Each row is followed by its class number.
[-190  -70  175  -16  210 -562 -186 -470 -100  -59  -21    1  272   92
  -94  219   48  -47 -310  -78  -64 -785 -146 -127  -77  458   39  148
 -106  396  362  -86    7 -364 -545  227 -250  524 -107  101  169  -43
 -359] => 5
[  51 -241  525  419 -289  -80  255 -516  -82 -115 -139   36  -61  -45
  -17  186   82   96   -7  -85   -2 -211  314   42   35  -92 -246  178
   94 -214 -167  -59   96 -126 -400   61  257  625 -388 -451  126  305
 -154] => 9
[  49    6  221   21  333 -100 -159  457 -141   41   85  364  424 -286
  140 -603  337  456  -82  -87  157 -750 -180  315   27 -119 -251  341
 -207  -65 -411   78  181   46  181   53  170 -374  -38 -108   43   40
  246] => 0
[-133 -261  -94 -255  213 -538    9 -201 -326   34  200  100  345   35
  200   25  197  143 -470 -283  206 -560 -120  -91   -7 -284  169   -8
    3   -2  -37   15  352 -144   47  -59  -24 -509 -317   -6 -312  199
 -352] => 7
[ -57  231 -183 -155  348 -164   20  -93 -494 -183  -26  217  231  -52
  -58   46  211  247  162 -174  189 -239  105 -136  221  357   80  110
  121   23 -110  171  308  -28   36 -187 -203 -565  115  311   71   23
   71] => 8
[ -56  117  169  -55   77 -106  -95  118   60 -156   39 -361  -61    0
 -152 -260  101   -5 -276  -16   40  185 -250  173  -71    1  -29  -39
   98  262  315  -52 -403 -183   30  195 -193  187    4   47   15  120
   32] => 4
[  57 -261  631 -119  -23   26  271 -240 -155 -106   24  172  361 -214
  163  234   -4  -67 -167  -28  209 -616  410  -56 -211   72   21  279
  -81  -66  -88 -132  473 -185 -497  113   63 -221 -227 -176   71  280
 -147] => 7
[-166   20  -29   87   10 -272 -196 -125  -76   92 -156  201 -402  200
  217   53 -703    1   84  134   -4 -256  236 -262 -137 -152  139 -203
  137  228  355   39  -34 -197 -310 -170  -46  392 -150  132  190 -109
 -601] => 5
[ -52   17 -301  -31   70   82   27   81  305  101 -136   30  -35  172
 -316  -29 -249 -150  456   56 -183 -108   20  120  235  283   91   93
  -79 -112  246  -79 -124  129  259    0   -9 -518 -143   19 -285 -131
   88] => 3
[   8  214  316  358 -269   85  158  263  222 -225 -344  -31 -208  261
  228 -524 -145  144 -494  252 -146  -58  255   87   70 -437 -282  255
  390  313  531   31 -387  -58 -251  390 -167  390   29 -311  -19  234
 -784] => 5
[-167 -172  168  302 -101 -143   14 -266 -171 -159    7 -263 -111   53
  176  150 -110  131  -25 -215   -3  140    0 -125  155 -223  -34  -36
   24 -323  182  -66   -8  -91 -136   96  114  522 -272  -65  -22   90
 -172] => 6
[-406 -138  202   27 -145 -580  -45 -232   48 -131 -111 -117  153   68
   95  349  145  146   48   59 -188 -491 -268  104  248  -82  -95  -49
   88 -147  -75 -154   66  442 -228  180 -140 -580   19 -422  -79 -114
  133] => 3
[ -69  143   28  507  197  213 -182  251 -278 -134  -10  313 -143  -14
 -294 -173 -250  185 -186  227  135  124  207   95  -96 -184   77 -224
  -23  -94 -100  253 -113    0  163   31 -113  309   99 -458  177   43
  137] => 5
[-160  135  376  -33  422 -251 -470  -68 -193 -110   74 -227 -114  -99
  -21 -163 -189 -189  166   34   82  100 -372   -6 -296  -14  164  -51
  131  143  374  -26 -175  -25 -376 -120 -171  -71   74  366  191 -112
  112] => 3
[ 107 -124  458  129 -354  384  678  388 -239 -340   42  -92  -10    4
   26 -341  -93  110  366  -24  -21  314  421  -17  -85 -264  -79   52
  180 -101 -104  283 -392  -58  252  256   73 -111  128  -78  -53  105
  -14] => 8
[ -71 -185  316  -26  -81  143   -1  147   77  101  198 -161 -131   15
 -104   31 -396  -48  356   73  -31 -115  144 -131  -76  127  156  137
 -104 -537    6  -28  208  347   86   23   99 -522 -164  -79  -27  -49
  128] => 4
[  43  170  -76   38  295 -122 -488   28   94  138  -20 -186  -67  -11
 -231 -213 -185 -111 -211  -23  -41 -251 -301  -19 -174  334  222  -19
 -193  241  367 -101 -310 -418  132  -84  -16  292 -242  168  177   31
  187] => 5
[ 147 -279   29  175   44  -41  227 -113 -364  -33   53  294  344 -171
 -261  -88  384  116  -80   20  104  -80   11   83   32  335   92   79
 -305   42 -637   43  279  -25  166  -60   -2  203  390 -330  320 -179
  449] => 8
[ 207 -146  157  -27  318 -379  -18    2 -226  147  -78 -220  275 -172
 -134 -379  348  -67    8    3  -43 -481  -41 -147  -91  707  186  616
  -29  123 -109   31  312 -194 -106  -16   -4  -56 -106  163  -12   51
 -125] => 0
[ -34 -126  704  265  254 -145   55  135 -306 -242  247 -279   86 -209
   30 -154   78  -55 -234   42  150 -128  253  -96 -176   78 -120  380
 -182 -225 -248  197  255   80 -325  266   -6  362 -210 -564  211  161
 -104] => 8
[ -65  514  -26  108  193  441  -81   20  -74  -67 -158  591 -158   65
   47 -159 -388  180 -109  222   42   -9  324 -228  111 -210 -321 -258
  196  -28 -105  253  155 -124   -1 -186   48  346   66  138  447  215
 -194] => 1
[  99  220 -300  242 -182   44  285 -299 -159  106  -68  229 -190  187
 -202   70 -132  -53 -152 -143  276  603  365   30  216 -223   70   53
  240  287  148  200 -291 -159  100 -187  148  127 -185 -247  -61  191
 -109] => 4
[ -46  371  -99  291 -225 -245   37  -76 -169   63 -273  378 -280 -142
  -89  386 -102   81 -114   88   45   93  217   51  -27  -18  -75 -445
  330  329 -212  178   98  459 -180  -42 -126    0   34 -269   59  254
   13] => 3
[  32  115  -60   17  103 -269 -102  118 -260 -128   46  142  -22  -29
   98   32 -288  182 -169 -253   -3  123 -104 -298  129 -128   62 -275
  -93   55 -154  219 -289  -84  263 -130  168  279  100   24  190  -45
 -103] => 9
[-130    7  529 -311  120  -43  283  350 -216 -180  -21 -184  608 -153
   38 -171  331   59  318 -301  -77 -775 -437   60 -150 -230 -300   39
  -38   51  -40 -180 -173 -220  -26  204  -46 -317   52  378   49   80
  -95] => 2
[  69  -81  537  245  120 -375 -181   92   11  -85 -185  -26  241 -286
  137  -29  267  114 -245   35  -15 -550 -117  104 -318  -22   -5  -59
 -217  381 -274 -277 -169 -179 -168  227   57  154   95 -395  232  -32
  377] => 2
[ 153  225 -291 -141  -74  389 -320  -18  243  279  -82  209  -86   56
 -384  216 -187 -231  498  256 -116   86    5  -81   50  420  229  135
 -146   97  222 -267 -223 -337 -334  -62  163   90  219  344  267 -282
  140] => 7
[-189  209   28  -14  478  -77  -92  210 -218    0 -109   44  249 -112
  -10 -283 -127  126  170 -205  225  -73   31   53 -110   82 -150   55
 -141 -127 -101 -344  584  263  207   89    5   75  209   50  191 -156
  145] => 3
[  29  219   57  335 -113 -441  496 -218  -16    3 -442  170   67  156
 -306  235   53  -73  -75 -139  112  -63  436   67   82 -130 -161  114
  247  548   78   67 -308 -368   18  113  -60  546  320   79  186  -35
 -243] => 4
[ -98  -44  381   65  165 -242  -58  -90 -151   57  187  130  -68  -85
  167   14 -181  136   -4  -82  153 -417 -128   -2   81  -71   93  -14
 -111  143   10  -69   46 -311 -268  -11   63  464 -167  405  282  136
 -217] => 3
[-117  -42   29 -103 -137  361  -58  109  -64  -82  -82  107   64  125
 -260 -137 -452  -79  125 -222   -3  -85  229  112 -148 -164  -72  -57
  -40 -113  453   60  -47    5  110  137  -13  -25 -176 -164 -197   74
 -162] => 9
[ -42   33  256   61  326 -515 -238  263   85 -174 -101 -323 -117   -4
  362 -347  122  109  -48  254  -85 -114  128 -134  -37  -47 -101   68
  133  332   53  126 -133 -185 -156  182  -90  284 -220 -117  142 -101
 -279] => 5
[-171  419 -426  -41  198 -372   35 -104 -104  -41 -459  -19   43  257
  -68  -61  -84  -41  269  -52 -192   47  -52 -185  -72 -116  -46 -405
  344  393  513 -153 -443 -441  -80  168 -321  265   -7  527 -290  127
 -364] => 3
[-242   19  228  208  267 -527   -7   -7 -176    2  105  128   62  -57
  375  193    3  356  -52  -21   68 -256 -395  -54  184 -281  -21 -338
  138  412 -108   78 -182    6  104   47   42  198  -18  311   97  115
 -314] => 9
[  32   23  273  241  -43  573  -35  260  -85  -46   77  548 -325 -253
  186   38 -420  -42   21  123  120   46  300   42 -182 -298 -103 -277
 -304 -189 -495  265  182  287  -83 -272  199  -38   59 -213  377  -29
  349] => 2
[ -97  318 -164   48  128  166  144 -375 -278  -65 -178   61 -115  -85
 -126  147 -255   40   28   78  114  239   96 -218   98  352   59 -240
  212  131  507 -247  312  -16 -519 -100 -100  621  -27  245  131  269
 -275] => 0
[-268   -6  -30  116  -59 -485    5  -70 -204 -117 -194  217  -53   77
  120  -21 -277   28 -233  -98  -21 -145   23 -215 -200 -367  152 -571
  -62  463  -89  -88 -469 -371 -315  136   11  445   32 -112  141 -115
 -365] => 4
[-227  169 -314  172   95 -153 -125 -123  154   45 -311   53 -332  181
 -287  224 -406  -83    9   13   -6  118  454  -27  109  103 -202 -222
   24  182  432  -94  -34 -233   15  257 -193  899   34  -12  -36   49
 -277] => 1
[-115  263  231  225  460 -203 -179   48 -358 -185   34 -129   -4  107
   -1 -308   83   77  -14  -20  -43 -192 -395    5 -204 -205 -110 -162
  252  262  241  148 -471 -409  125   29 -386  247 -100  346   31  271
 -229] => 5
[  -3  353  232  639 -123  151 -336  221 -159  -51  -22   78  -80  -85
  223   75 -258  142    9  -32  -30  373  -76 -146  -67 -425 -159   15
  148   -3 -147   58 -314  402   47  -52  102 -252  130 -252  323 -137
 -242] => 6
[ -99  -72   75  160   16 -341  -65 -212   33 -148   64   54   22   43
  -55  352  109    7 -175 -238    8 -644  277  -22   34 -137  -51 -207
 -171  -78 -218  237   82  -42 -134    4  120  219 -356 -278  105   -1
   30] => 8
[  62  -16  363  162   54   68    1  134   -2 -207 -255   72  242 -312
  189   10   13  239 -285 -109  188 -410  116  209 -203   13 -484 -186
   24  283   26  -30  206   85  265  153 -155  138  265  -52  212  296
  184] => 7
[  34  334  335   75  -22  340  411 -252  -69 -176 -195  -56   39  -74
 -178  382    6 -203 -133 -143  265  199  314  164  -17  -60 -626    5
  305  -95   80  181  146   93  123  -62 -230  420  132   38  183  522
  219] => 2
[  83  336  205   -4  200  127  -48   98  -53  -89 -223  342  104 -231
   48 -211 -186  296 -598  287  161 -491    4  -82 -130  -97 -228   43
  208   74  327  205  243  -41 -500 -143    2    1  -10 -165  126  410
 -209] => 4
[-136   71  537  151 -231 -163  476  223   35  -62   54  321  266 -161
  274   73  -91  211  -72 -280  224 -558  480  237 -204 -609 -351 -212
  -28  523 -179  -30    6  -99  205  414   28  319   21 -280   37  106
  -18] => 6
[  -1  246  -53  -77   23  137  -73  -42 -214   30  148  593   68  -97
  -99  -41 -189  302 -509  181  145  -22   52   66 -143 -136 -120  191
  -58  -78  -71  -72 -186 -253 -132  -18  -11 -241   10 -178  132   -7
 -112] => 4
[ -27 -126  692  316 -327 -172  -20  -47 -229 -223  113  -22  -69 -140
  216   88 -292   63   -5   37   71   47  285 -147 -209 -192 -179 -165
  -83  166 -198  -33 -163  141 -292  172   46  252  -17 -708  548 -123
   68] => 6
[ -89  116   21 -261   79   71  -50  270 -196  115  158  351   63  -29
 -181  -28 -462   41  202 -139  124 -239   20 -109  105 -156  127  -23
 -278 -291   97 -140 -144 -254  159  -41   38 -456   50  311   85  -71
  109] => 6
[ 157  162   24  145  145 -229 -400  152  344   35  153 -285 -181  -57
  216 -471  293    7 -454   19 -119 -384 -118  -83  172  120   37  176
  -80  410   16  135 -337 -363   47   -4  -14  624 -272  -21   61  126
 -117] => 2
[ -50    1  430  139  210 -159  135 -157 -367 -224   10 -168   71  182
 -128  -46  -86  -79 -148 -285   43 -235   69  -25 -132 -333 -432  375
  251 -299  362  191 -305 -326  -21  153 -179  484 -208  103 -131  295
 -667] => 2
[ 145   43 -474   71   27 -271 -136 -110   71  177  -12  373  356  -33
 -149  180  509  358 -138  -50   -9 -308 -178  196  157  320   63  -87
 -101  237 -288 -175   24   44  375  124   71 -123  160  -59  -66 -134
  407] => 7
[-141   46  364    3 -243  349  196  418  352  -30 -181 -257  202  179
  -11 -142 -221  -60  147  125  -32  -35  165  247 -182 -317 -205  -13
  -58   45  286 -209   41  180   40  437    1 -116   94 -106  133  -20
   88] => 0
[ 210 -289 -163   81   74 -257  107  -84 -132  -27   -2  122  154 -132
 -321  167  362 -138  -96 -336   95 -237  391  -65   92  233   31  162
 -327  -79 -418  138   38 -266  -29   14  150  267   40 -254  -96  -79
  102] => 1
[ 212  340 -210  302  -58  -92   65 -147  220  181    7  262 -199   23
 -458  122 -212  -24   22  -23  143  344   -8   61  174  291  288 -239
   86  579  -25  180 -353 -252   77 -155  -29  644  -46  114  123  240
  104] => 2
[  18 -170   41  128 -117    0  -67  377  291 -207   78 -196  125  -78
  341 -137  381  355 -143  122 -194  220   28  135  161 -184 -121   84
    6 -317 -403  165  113  435  335  248    7 -445  -88 -470 -278  -86
  180] => 1
[ -19  -38 -157  -61  216 -517 -379  -16  -30  -96   16 -239  112  -78
   27    1  357   16 -422 -340   54 -220   73  114  -43   50  -70   31
  -53  334   98  134  -93 -162  238  105 -102  362 -166  -61 -134 -111
  -78] => 9
[-268  259 -551  130  -86  109   37 -166  -72  117 -198  529 -133  114
 -160  592 -319  132  285  -57   70  142  192   48  167 -328 -212 -624
   44  205  119  -28   -4  -15  196  -53   66  306  221  138  102  -96
   61] => 7
[-123 -105 -358 -154  302 -124  321  -90 -366  115  -81  241  199   59
 -294   32   97 -153   78 -141  177 -294  153   79 -281  259   99 -214
 -178  108  -51 -211  315 -389  185  147 -276  379  223  460 -154   25
   33] => 7
[  44   93  -18  -21  172 -173  288  474   57  -10 -163  -93  438  -39
 -107 -279  515  311 -142  223 -144 -448 -160  146  -29  239   51  192
  -41  -86 -163 -160  270  150  215  386  -89 -322  105 -254 -234   31
  279] => 5
[ -97 -198  223  144  133 -346   -4  -60 -354  -48   39  251  -24  106
  300 -172 -183  195 -305  -32  190 -434   15  -16 -155 -289  221 -183
  -36   86  -85   11  122   55   -6 -133  103 -106 -134  -29  237  -88
 -186] => 9
[ -56  258  502   29  422 -509 -518  154 -387  -33 -166   10   47   22
  -85 -217 -351 -136 -408 -109  262 -388 -125  -32 -432 -180  -95  206
   46 -286  247  182 -171   53 -232   -4 -241 -486 -155  -27  142  300
   72] => 2
[-182  326 -159  -97   91   96  333  129  166  149 -171   84  379 -199
 -152 -203  305  222  178  316   11    5 -303  167   37  142 -138 -157
  104  405 -101 -417  230  -83  138  124 -288 -178  370  248   13  155
  251] => 8
[ -93  176 -328 -380 -179  738  413  127  -40   40  -49  304 -111   51
 -175  380 -336 -412  314 -245 -108  -72  257 -122  363    2  -49 -310
 -228 -228   82   91   94  197   88 -139  288  146  200  233  -22    3
   85] => 0
[-141   -2   49   93 -129  -42   98  147  219 -167 -329    1  -34  312
   66 -150   45  -46  -78  112 -419 -448  260  -33   71 -256 -353 -212
  -89 -277   85  -63 -227  155  117  426   85  311  -72 -356  -50 -101
  -25] => 9
[-254  227  246   89  348 -279 -366  135 -188  -99  123  -17  -38 -297
  244  313 -308  322 -329 -151  222 -366   28  -63  -60 -200 -191 -177
   44  378  277  149   21  -94   57   -9  -85  117 -220  116  180  121
 -382] => 4
[-139  396  263  -61  238  -66 -186   68 -347  -56 -255  448   62 -238
  -22  156 -398  236  220 -112  176   39 -186  -63 -286 -240 -141 -471
  130  439  193  -78   51 -119 -405   -3  -43  165  227  384  292  166
  -19] => 2
[-158  372  -38 -327  650 -555 -418  185 -318  -39   28 -353   39  -55
  -88 -393  -29 -147 -366 -435  335 -337 -204 -158 -269  112  364  -28
  180  414  564    0   62 -204   15 -112 -298 -143   -8  750  -56   80
 -247] => 2
[ -46 -147  -85 -396   72  -86 -514   41 -117 -125   31 -221  116 -138
  168  -23 -232  -33 -692 -319  -61 -610   90 -488  -63  191  176  220
 -307 -462  208  -37  684  285 -407 -175  205 -416 -419 -367   -2 -104
 -482] => 2
[-321  -22 -171   42  177 -593  -73 -409 -393   61  -29   39 -213   16
  -31   71 -182  169   90 -264   71 -141 -204 -192  373  151   19 -185
  143  316  204 -192  -28 -361 -216  -58  -46  790 -255  204   41  190
 -705] => 1
[ -39   33  308  215 -119  -80  379 -188 -183 -188  168 -172  328   20
  -82  352  448  225 -320  156   70  -20   16  146 -309 -242  -50  105
  238  -33   -4   55  -34  -79 -184  224  -94  134  241  165  158 -115
   82] => 0
[-170   19   31 -313  400 -515 -175 -187 -121  109  -71   62  456 -216
  -24 -167  327    1  471 -246  -86 -480 -551  -53  -77  238  133 -149
   51  334   75 -308   86 -269 -136   22 -138 -374 -118  704 -209   87
   46] => 7
[ -71  -32  -60  116  176 -470 -370  -84   32   18   43 -238  112  -14
  120 -153  186  228 -575 -117   70 -582   53  -57   -1  554  -33  433
  -71  283   66 -164   81 -178   80  218 -193  191 -126   33  135  -67
 -383] => 5
[ 258 -167  343  278  -21  -61 -189  158   50 -220   22 -459  172  -64
  107 -356  267  134 -356  107 -131   36  -96 -143   79  294  -13  626
  -37 -310   40   96   29   53 -275  264   48  121 -154 -430    5  154
 -220] => 7
[ -76   61 -200   84  424 -609 -459 -263 -130   33  112 -251  189  135
   22 -368  440  -37 -373  -81  -27 -384 -423  -94   34  238  213  116
  -76  286   71  -21 -461 -352   -5   21   21  103 -372  -59    5  -40
   54] => 8
[  99   60  713   57  -81  538  694  375 -153 -162   86  368  224 -149
  266 -476 -186  135  -11  -48  212 -211  393  153 -314 -551 -534   54
  254   24 -152  245  143   74  363  169  -40 -191   65   22  -48  439
 -180] => 6
[  18  156   29   22  198   11 -121 -102   18  -21 -372  244  -28 -198
   14  107  -21 -166 -364 -265  146 -557  374   -4 -142 -221 -492  110
   20  350  249   45  160 -318 -448  -32   68  667   19  -75  -57  237
 -481] => 2
[-131 -225  114 -140  137 -462   39 -468 -549 -146   58 -154  245 -278
   10  342  210 -107 -526 -490  380 -267  176  -12 -301  301   28   12
 -144   30 -106  -31  536  -60 -132  -68 -147  -13 -176  -88   60   84
  238] => 6
[  96   71   18   30  186  130  -14 -122 -149 -212 -156 -317  147 -128
 -150 -193  246 -138 -397 -415  136 -176  237   14    2  496   10  373
  -47 -116  186  -65  502  196    7  -51  -20  -78  -32   24   14  124
   67] => 0
[ -22 -308  802   17  -75   52  -79  -70  315 -128   18  -81  131  -82
  353   -6 -227   21 -362  253  128 -458  -97  279 -419 -165 -137 -140
  -16   75  162 -175  182  200 -327  220   86  -69 -295 -363  226  256
  111] => 7
[-139  -51  -47  -67  349 -198 -319  -11 -155 -264   -3 -277  141  -26
  118 -206  294  -22 -342    4  -48   90 -403  127 -116    6 -331  104
  -77 -192  -41   68 -154 -136  121   68 -338 -166   14 -101  -88   78
  191] => 7
[ -33 -190 -274  386  196 -280 -293 -319  -62   30 -135 -280 -266   32
   32   96  134  -18 -532 -279  104  123 -279   76  -14  157  149  -60
 -163  -29  127 -190  -45  -44 -119  -23  170  650 -201   21  -79   64
 -101] => 4
[-241  182 -350  -81 -113 -498  111 -486   90   83 -173  163  242  119
 -202  533   85 -108 -262 -246  -33 -247  -68 -102  345   56   75 -396
   88  185 -158  -24 -128  -67   55  -16   84  511   77  183  129  -53
   -1] => 3
[-194  305 -637  209 -110  120 -108  -17   66  116  -95  365 -372  150
 -286  200 -337   59  114  -41   28  701   40  206  105 -303  159 -560
  -28  101  -29  -47 -138  186  407 -154   62  220  192 -220   11 -270
  441] => 5
[-246   50  -92  235    0 -195  291  -33 -198 -260 -311  137    6  137
  232  163  173   61  -81   11  -52   95  -34   72  112 -169 -205 -507
    4  -92 -321 -177 -377   84  229  312  -75  427  462   63  147  -68
  314] => 7
[-218   11  -83  -80  167 -343 -668  -65  -20  218 -111  -29 -280  -36
  -42  224 -714 -236 -287 -279   52 -320 -198 -253 -265   10  231 -224
 -307 -261  314 -341  265  271 -319 -181  144   -4 -138  -84  114  -93
 -173] => 5
[  78 -215 -338 -173   21 -304 -202 -393 -166  151  -61  146  249  251
 -247   88   50 -132 -227   -2   -3 -516  178 -162 -253  495  298  180
 -225  -90   36  -58   47 -146   19  -47  -31 -510   -1  -69   47 -301
  290] => 8
[-389   52 -420   62  264 -537 -152   20 -428  127 -106  488  119 -103
   88  412  179  367  363 -514  188  151 -322  221  -36 -322   39 -692
    6  358 -330 -132   68   55  307  186  -79  -97  280  758 -242 -165
  148] => 6
